In the rows, 128 means zero.
Each row is followed by its class.
[114 118 136 122 119 106 157 139 126 136  88 142 138 136 146 118 101 124
 131 124 135 132 114 124 112 130 130 125 139 119 126 116 125 122 133 144
 155 144  96 120 115 128 112 139 108 127 133 128 125 110 130  81 147 145
 137 119 134  98 131 136 122 110 139 103 123 151 117 121 132 135 117 126
 141]
J57
[ 71 106 117 120 106 109 104 166 136 141 125 239  86 153 159 132   4 148
 121 110 149 122  39 106 119 165 122 160 157 136 142 122 113  95  79 170
 145 159  50 129 105  96 161 216 110 122 137 104 109  74 146 219 129  96
 155  89  71  90 148 129 115  89 166  67 164 139 111 138 140 132  85  96
 125]
J981
[130 130 142 128 107 129  79 146 123 147 150 186 105 140 125 134 100 140
 136 122 130 110 129 103 143 135 135 147 116 142 101 143 128 113  98 142
 102 136 138 143 124 112 161 157 121 130 131 110 119 109 141 178 101  69
 129 129 108 160 146 110 114 116 119 152  91  77 118 110 140 112 135  77
 113]
J577
[105 135 133 138 131 112  67 131 141 127 162 159 122 125 129 131  95 138
 135 136 150 112  81 125 126 114 120 130 125 128 163 134 132 132 113 132
 132 126  82 118 110 144 141 136  88  91 125  93 111 118 120 126 131 123
 129 124 121 105 135  98 123  84 148 105 146 132 138 121 126 111  90 133
 121]
J981
[ 93 143 132 105 111  94 125 129 120 125 121 111 111 131 159 124 102 135
 136 127 136 121  98 137 125 156 126 143 138 124 140 127 154 124 139 140
 181 143  80 125 102 131 124 153 113 105 130 110 122  91 146  98 136 144
 134  97 116 101 138 126 129 110 141  88 141 152 141 122 133 116  98 135
 135]
J981
[117 114 116 146 131 139 141 126 154 137 123 225 111 133 127 143  69 118
 120 132 130 133 107  97 158 132 119 141 151 140 118 124  73 112  87 142
  90 106 111 125 160 109 170 163 131 144 145 135 122 123 121 218 117  88
 150 102 120 154 157 141 115 114 136 128 141 112 125 149 106 144 147 113
 112]
J577
[ 95 139 109 119 129 137 154 118 138 126 136 143 122 112 131 139 103 139
 136 138 106 128 113 108 138 141 118 146 171 129 124 122 101 121  99 121
 101 129 104 117 128 103 150 136 143 138 149 128 119 106 155 161 128 120
 133 101 123 125 129 138 137 156  95 132 157 148 126 127 112 133 139 119
 131]
J577
[130 141 125 158 140 151 109 115 144 139 145 202 120 117  76 136  82 138
 132 132 124 124 125 129 139 138 123 125 140 143 140 131 111 119 113 123
 106 129 146 147 149  94 161 136 141 132 120 140 115 140 111 200 123 106
 133 122 131 135 121 113 127 124 109 141 153 115 116 130 128 122 162 121
 123]
J577
[ 63 143 113 127 120 105  99 147 140 128 131 182 103 122 159 128  28 146
 131 133 149 115  39 119 123 146 117 146 166 125 173 113 126 113  78 140
 165 156  37 109 105 111 162 175  92 110 125 112  95  74 139 122 146 138
 135  83 119  63 154 120 131 113 155  52 175 167 119 129 144 130  80 124
 132]
J981
[125 147 134 127 107 120 126 115 128 155 135 148  83 114 109 129 134 139
 139 138 116 100 131 106 137 127 117 150 127 139 133 147 105 126  89 139
  96 142 111 135 140 142 147 142 101  94 130 131 116 129 139 147 124 117
 108 120 149 125 159 118 121 129 126 129 140 120 127 110 103 126 134  90
 123]
J577
[ 69 141 134 131 122 116  93 135 136 146 135 175  97 117 152 142  47 139
 140 118 129 112  81 131 113 147 122 156 172 109 161  96 142 118 105 135
 165 170  73 119 100 106 138 157 103 133 122 121  94  80 145  83 148 119
 133 112 110  59 138  96 126 103 120  89 153 181 106 115 173 115  98 115
 140]
J981
[ 97 172 126 161 166 106  74  81 107  84 128 120  97 111 159 122  91 119
 145 159 126 141 114 115 138 162 142 161 136 112 156 135 125 111 131 123
 114 114 114 148 133 108 152 139 114 153 121 140 113 152 106 103 129 119
 130 109 151  89 109 132 131 158  88 141 147 177 122 132 152 130 150 118
 115]
J577
[112 163 131 163 162 134  79  96 139 101 160 142 105 112 140 139 120 141
 126 130 128 138 108 120 149 141 129 149 154 137 142 119 117 115 115 125
 114 126 113 156 158 126 172 145 131 131 131 136 109 139 120 163 122 102
 133 110 155 120 118 138 151 136 109 137 144 167 132 125 122 123 159 134
 114]
J577
[ 89 182  99 161 149 129 151 109 141 109 127 147  78 122 175 129  47 159
 121 133 120 131 118 121 152 179 142 171 175 126 110 110 114  94 120 142
 144 139  65 157 148 118 198 187 150 138 156 134  92 111 140 176 101 104
 124  85 128 127 139 128 155 122 116  94 182 162 116 127 113 156 132 131
 109]
J577
[108 146 125 122 130 139 169 125 155 162 113 196  99 127 123 123  92 121
 113 136 108 111 103  91 135 164 124 170 170 121 121 125 121 126 105 128
 133 151 104 136 148 105 120 146 129 129 143 151 111 111 171 188 115  97
 137 109 113 130 115 132 137 111  89 145 154 145 152 122 143 144 157  79
 136]
J577
[131 139 138 117 132 119 100 139 128 129 133 117 116 127 140 122 129 143
 136 132 132 123  95 119 121 137 121 138 119 123 156 128 154 133 115 132
 147 128  95 122 110 132 120 146  96 109 130  86 109 114 135  80 126 135
 122 132 133  99 122 116 133 121 131  94 135 124 124 122 143 123 101 118
 128]
J981
[125 133 130 150 153 172  91 125 163 146 172 201 126 130  88 118  95 124
 135 129 132 122  94 133 141 125 111 128 144 142 164 125 115 123 106 120
 110 128 119 137 146 122 162 135 115  93 140 139 123 158 107 186 110 101
 153 134 118 126 131 118 117 104 114 138 128 123 101 132 131 128 152 147
 127]
J948
[101 118 118 148 145  98 144 102 102 116  83 167  96 131 169 104  71 103
 137 138 129 145 103 107 134 140 132 134 139 115 128 129  98 117 121 164
  86 135 101 130 151 104 157 152 126 132 138 136 126 129 108 162 134 120
 137 104 129 124 136 153 112 118 123 120 134 150 143 147 112 140 133 111
 120]
J577
[118 107 127 118  97 160 142 166 163 162 148 212 139 148 108 138  82 126
 109 113 136 116  87 134 129 136 109 130 162 148 137 118 161 119  97 145
 133 140 108 131 117 102 127 149 138 121 142 135 127 108 143 204 133  94
 158 118  84 141 138 113 123  90 153 122 130 108 127 137 138 127 131 134
 138]
J981
[100 132 119  93 133 141 176 152 149 134 126 131 116 125 136 145  88 152
 113 126 145 109 102 130 117 150 113 132 159 126 145 115 140 134 102 125
 168 148  80 114  96 138 144 142 117 137 129 108 117  92 144 134 140 149
 131 105 122 114 152 137 158 126 143  86 162 138 135 137 143 143  91 148
 130]
J981
[ 88 145 135 150 140 100 120 101 126 145 122 159  92 124 138 136  73 133
 138 135 128 126 121 100 116 129 121 146 130 118 147 131 103 123 100 141
 139 148 113 122 136 109 140 147  97 126 123 130 115 120 108 100 139 135
 116 123 157  93 146 131 121 123 116 124 148 123 110 129 126 139 142  83
 128]
J577
[120 116 115 171 141 131 116 105 120 115 150 141 136 129 128 129 119 151
 127 137 139 143 159 119 134 104 129 106 122 147 120 132  85 106 120 111
  73 121 177 134 156 104 179 133 153 146 123 136 133 151  85 200 137 132
 126 118 135 147 133 134 119 164 122 126 123 107 128 146  87 125 146 130
 112]
J577
[126  94 156 167 112 162 103 149 160 125 137 206 124 157 122 134  80 121
 130 101 155 138 106 123  95 107 111 118 137 130 136 107 106 111 131 140
 132 149 125 129 127 127 148 146 116 134 100 154 112 155  68  84 137  67
 142 134 136 102 145 101  95  70 138 127 112 128  91 141 146 145 146 142
 130]
J948
[119 123 129 162 118 123 155 137 146 163 109 194 109 170 126 116  82 107
 140 123 126 122 111 120 128 130 112 127 128 130 141 148 105 119 121 169
 147 145 105 128 127 125 135 159 102 106 135 121 109 138 107 143 139 129
 122 119 147 110 149 114 109  78 154 108 120 108 113 115 115 129 132 114
 128]
J981
